[ 11.9 -10.9 -21.7 -13.0  -5.4  -1.4 -15.0  -2.8   1.2   2.3   5.0  -0.6
  -1.5  -0.8  -5.7  -9.5  11.1] : tiz
[ -4.7 -17.1  -7.0 -16.2  -9.2  -4.4  11.6 -22.1  -9.2   0.8   9.7  -8.6
  -5.0   0.0 -17.1 -24.3  -4.4] : tov
[ -7.0   1.4   8.4  -7.1  -3.2   2.8  23.7  -9.6 -20.4 -12.6   2.1  -0.4
  13.5   0.6 -12.0  -9.0 -11.6] : Sove
[  8.1   8.4 -12.6  -3.2  -7.1   2.8 -20.4   1.4  23.7  -9.6  -4.0  10.6
  -2.7  15.1  -1.4  -9.4 -19.2] : Dima
[ -3.3  11.3   0.7  -7.4   1.0 -14.6   3.0   0.1  -7.3   0.3  17.4  -3.3
   7.7 -19.1  -5.2 -11.8   6.4] : Mik
[ -2.1  -4.2 -13.4  -6.4  -9.4 -31.3   4.2  -0.4  -8.0   7.3   2.7 -12.5
  13.4 -12.2  -1.9 -16.0  16.3] : bodaf
[ -6.1  13.6 -21.5  -3.1  25.8  32.2   1.3  20.1   5.4  -4.4  -4.3   6.0
  -9.1 -14.0  -1.6  81.5  19.9] : Bok
[ -4.7 -17.1  -7.0 -16.2  -9.2   2.2  11.6 -22.1  -9.2   0.8   9.7  -8.6
  -5.0   0.0 -17.1 -24.3  -4.4] : nobap
[ -5.0   0.3 -17.1 -24.3  -2.0 -17.8  12.9  -3.6  -2.2   9.8  13.6 -14.7
 -11.9  -0.9  -1.2 -10.9   7.3] : vufuf
[  7.7  14.2  15.9  -2.8  -1.9  -5.7  -4.0   7.7  -4.6  -1.3  -2.0   3.4
  13.6  -1.2   5.0 -14.2 -10.0] : tef
[  1.6  -8.0  -4.8   4.8  -1.5 -10.3  -1.3   7.7  13.3  18.5   2.0  -4.4
  -9.6  -3.5   6.0  -6.0   1.9] : lalub
[  1.0 -13.3  -4.4  22.5  -8.0   0.3  -2.2  10.5  12.2   6.8 -16.1   1.3
  -4.4  12.5  14.3   4.6   0.6] : gizo
then: [25.8 32.2  1.3 20.1] | [5.4]
which: [ -4.7 -17.1  -7.0 -16.2  -9.2   2.2  11.6 -22.1  -9.2   0.8   9.7  -8.6
  -5.0   0.0 -17.1 -24.3  -4.4] | nobap
then: [  1.4   8.4  -7.1  -3.2   2.8  23.7  -9.6 -20.4 -12.6] | [2.1]
then: [  0.3  17.4  -3.3   7.7 -19.1  -5.2] | [-11.8]
then: [  0.3 -17.1 -24.3] | [-2.0]
then: [  0.7  -7.4   1.0 -14.6   3.0   0.1  -7.3   0.3  17.4] | [-3.3]
then: [ -3.2  -7.1   2.8 -20.4   1.4] | [23.7]

[  0.1  -2.4  11.7 -11.9   8.8   8.8 -14.6] : mugid
[  6.3 -17.1  59.4 -22.7   7.7  83.3 -60.9] : vam
[-18.2  -3.8  58.3 -51.3  43.6  37.1  14.9] : Bidi
[37.0 54.6 24.2 -6.8 41.4 28.8 15.3] : komuv
[  9.0  -6.4 -42.5  44.2   3.1 -14.0 -31.4] : tepe
[ 59.5 -22.7   7.7  83.3 -39.5 -41.5  46.4] : kol
[-39.6 -84.1 -13.0  22.2 -17.7 -40.5 -30.9] : zesa
[  6.3 -17.1 -59.0  47.9 -25.5  -8.4  -8.9] : bas
[ 0.4 80.0  6.6  2.9 69.0 21.4 -3.6] : mami
which: [  6.3 -17.1 -59.0  47.9 -25.5  -8.4  -8.9] | bas
then: [ 59.4 -22.7   7.7  83.3] | [-60.9]
then: [54.6 24.2 -6.8 41.4 28.8] | [15.3]
then: [ 11.7 -11.9] | [8.8]

